Below are the code and all the weights of a small trained network. Each question names an input and a class and asks about switching units off, where a switched-off unit gives its printed mean instead of its output.

import numpy as np


def w(rows, s, z=0):
    codes = np.array(rows[::2]) - 128.0
    scale = np.full(codes.shape[1], s)
    scale[-1] = z or s
    return codes * scale


def norm(h):
    return h / np.sqrt((h * h).mean(-1, keepdims=True) + 1e-5)


def f(y):
    return np.maximum(y, 0)


def log_softmax(a):
    a = a - a.max(-1, keepdims=True)
    return a - np.log(np.exp(a).sum(-1, keepdims=True))


def net(x, mask):
    res = np.array(x, float).reshape(1, 7) / 4 @ E
    u = 0
    for l in range(2):
        y = f(norm(res) @ A[l][:, :-1].T + A[l][:, -1])
        res = res + np.where(mask[u : u + 8], y, B[l][:, -1]) @ B[l][:, :-1]
        u += 8
    return log_softmax(norm(res)[-1] @ U[:, :-1].T + U[:, -1])


A, B = {}, {}
E = w([
[248,184,140,123,145,127,214],'x0',
[131,126,127,135,127,123,129],'x1',
[128,125,127,128,129,132,129],'x2',
[129,126,132,129,131,118,124],'x3',
[182,101,153,139,7,160,92],'x4',
[128,127,129,129,128,130,128],'x5',
[67,85,201,91,107,119,223],'x6',
],0.012)
A[0] = w([
[249,204,99,118,151,115,159,23],'L0N1',
[156,98,140,130,53,154,103,15],'L0N2',
[121,239,110,98,255,143,238,117],'L0N3',
[113,193,46,145,179,102,110,21],'L0N4',
[245,108,136,139,97,111,170,3],'L0N5',
[112,131,105,134,26,119,110,158],'L0N6',
[139,60,69,96,155,197,144,53],'L0N7',
[24,146,123,134,189,141,125,65],'L0N8',
],0.0093,0.0056)
B[0] = w([
[130,37,108,168,230,180,102,203],'L0N1',
[102,123,84,136,254,108,146,156],'L0N2',
[234,69,98,133,94,2,117,254],'L0N3',
[101,223,125,154,214,91,15,175],'L0N4',
[89,226,114,91,118,207,158,173],'L0N5',
[142,92,185,157,100,115,69,188],'L0N6',
[82,138,163,124,111,124,113,128],'L0N7',
[98,207,74,45,157,191,143,194],'L0N8',
],0.0092,0.0087)
A[1] = w([
[183,141,150,68,87,119,222,79],'L1N1',
[125,175,178,83,59,173,186,92],'L1N2',
[121,54,151,103,94,114,197,189],'L1N3',
[180,215,62,86,130,146,123,163],'L1N4',
[53,175,102,122,186,116,87,2],'L1N5',
[101,194,90,69,140,55,89,31],'L1N6',
[70,86,101,38,139,98,216,59],'L1N7',
[168,158,167,133,110,148,252,102],'L1N8',
],0.012,0.0065)
B[1] = w([
[120,166,105,106,117,89,114,215],'L1N1',
[117,164,95,130,164,165,98,187],'L1N2',
[90,167,181,87,105,147,177,254],'L1N3',
[80,116,164,148,105,162,169,236],'L1N4',
[124,171,115,118,137,87,161,204],'L1N5',
[100,153,111,97,116,187,127,198],'L1N6',
[162,7,93,126,123,91,108,218],'L1N7',
[111,193,116,167,142,120,103,210],'L1N8',
],0.017,0.0073)
U = w([
[63,248,106,107,144,144,131,255],'0',
[208,112,66,184,224,92,121,108],'1',
[55,35,90,38,124,93,156,65],'2',
[179,133,152,92,105,19,226,120],'3',
[119,77,128,173,82,136,27,175],'4',
[192,145,168,205,118,247,149,53],'5',
[44,87,249,89,54,175,152,77],'6',
],0.02,0.0049)

Each question gives the input, the list of numbers given to net, and the class t.
The units are the neurons (one row each of A and B). Each row of codes is followed by its name. A weight is (code - 128) times the scale printed after its matrix; where a second scale follows, it is the last column's (A, B and U).
mask holds one flag per neuron, layer by layer. A switched-off neuron (its flag False) gives its mean, the last column of its row in B, instead of its output. The means were averaged over made-up inputs and are rounded, as every weight is.
A unit's drop is (log p(t) with every unit on - log p(t) with that unit switched off) / (log p(t) with every unit on - log p(t) with every unit switched off).
The circuit of an input: a set's keep is (log p(t) with only the set's units on - log p(t) with every unit switched off) / (log p(t) with every unit on - log p(t) with every unit switched off). Starting from the 12 units with the biggest drops (on a tie, the unit counted first), units are removed one at a time, each time the one whose removal leaves the highest keep (on an exact tie, the one counted first), for as long as the keep stays at least 0.8.
units of the circuit, in order: the units of the circuit, biggest drop first
top k neurons: the k neurons with the biggest drops, biggest first
top k neurons in layer l: the k neurons of layer l with the biggest drops, biggest first
input [7,-4,5,-7,6,-6,1], class 0: top 3 neurons : [L0N5; L1N8; L1N1]
input [1,5,-3,-5,-6,-6,0], class 1: top 2 neurons : [L0N3; L1N3]
input [6,2,5,-7,-1,6,0], class 1: units of the circuit, in order : [L0N1]
input [1,3,-2,-8,4,3,-4], class 5: top 2 neurons : [L0N3; L1N7]
input [2,7,-5,2,6,6,-3], class 5: top 2 neurons in layer 0 : [L0N5; L0N3]
input [6,-6,1,-3,-1,-5,-2], class 1: top 3 neurons : [L0N1; L0N3; L1N3]
input [1,0,-6,3,8,-5,-2], class 5: top 3 neurons in layer 1 : [L1N7; L1N1; L1N3]
input [7,2,7,4,1,0,-8], class 5: top 3 neurons : [L1N4; L0N5; L1N7]
input [6,-6,0,-6,1,2,4], class 0: top 2 neurons : [L1N8; L0N5]
input [0,-8,0,5,3,-2,0], class 4: top 3 neurons : [L0N6; L1N3; L0N8]
input [3,-3,-3,-7,2,-8,-2], class 5: top 2 neurons : [L0N1; L0N5]
input [1,-1,5,-8,-8,1,0], class 1: top 4 neurons : [L0N3; L1N3; L0N4; L0N5]
input [7,1,7,1,-8,-1,0], class 1: top 2 neurons in layer 0 : [L0N1; L0N4]
input [7,1,6,-5,1,-2,5], class 0: top 2 neurons : [L1N8; L0N5]
input [7,8,1,3,1,7,-6], class 5: units of the circuit, in order : [L1N4]
input [2,-8,-5,-7,-6,7,-7], class 1: top 2 neurons in layer 0 : [L0N3; L0N1]
input [3,4,3,-5,1,7,-7], class 5: top 2 neurons in layer 1 : [L1N4; L1N7]
input [1,8,-7,-6,4,6,-2], class 5: top 2 neurons in layer 1 : [L1N7; L1N3]
input [1,3,-2,-8,5,-8,-6], class 5: top 2 neurons in layer 0 : [L0N3; L0N5]
input [1,0,0,-6,6,5,-3], class 5: top 3 neurons in layer 0 : [L0N3; L0N5; L0N2]
